K889: [3.37 5.49 6.75 7.23 7.42 5.49 7.34 7.79 7.80 8.21]
K777: [3.37 5.49 6.75 7.23 7.42 7.18 7.43 7.79 7.80 8.21]
K502: [ 7.80  3.38  6.75  7.23  7.42  7.18  7.80  7.34  7.79 -0.13]
tags:
[5.49] -> K338
[7.42] -> K660
[6.75] -> K940
[3.38] -> K571
[6.74] -> K97
[3.37] -> K297
join K502 1: 
K571
which: [3.37 5.49 6.75 7.23 7.42 5.49 7.34 7.79 7.80]
K889
all K502: [7.42]
4
which: [7.34 7.79 7.80]
K889
all K889: [3.37]
0
which: [3.37 5.49 6.75 7.23 7.42 5.49 7.34 7.79 7.80 8.21]
K889

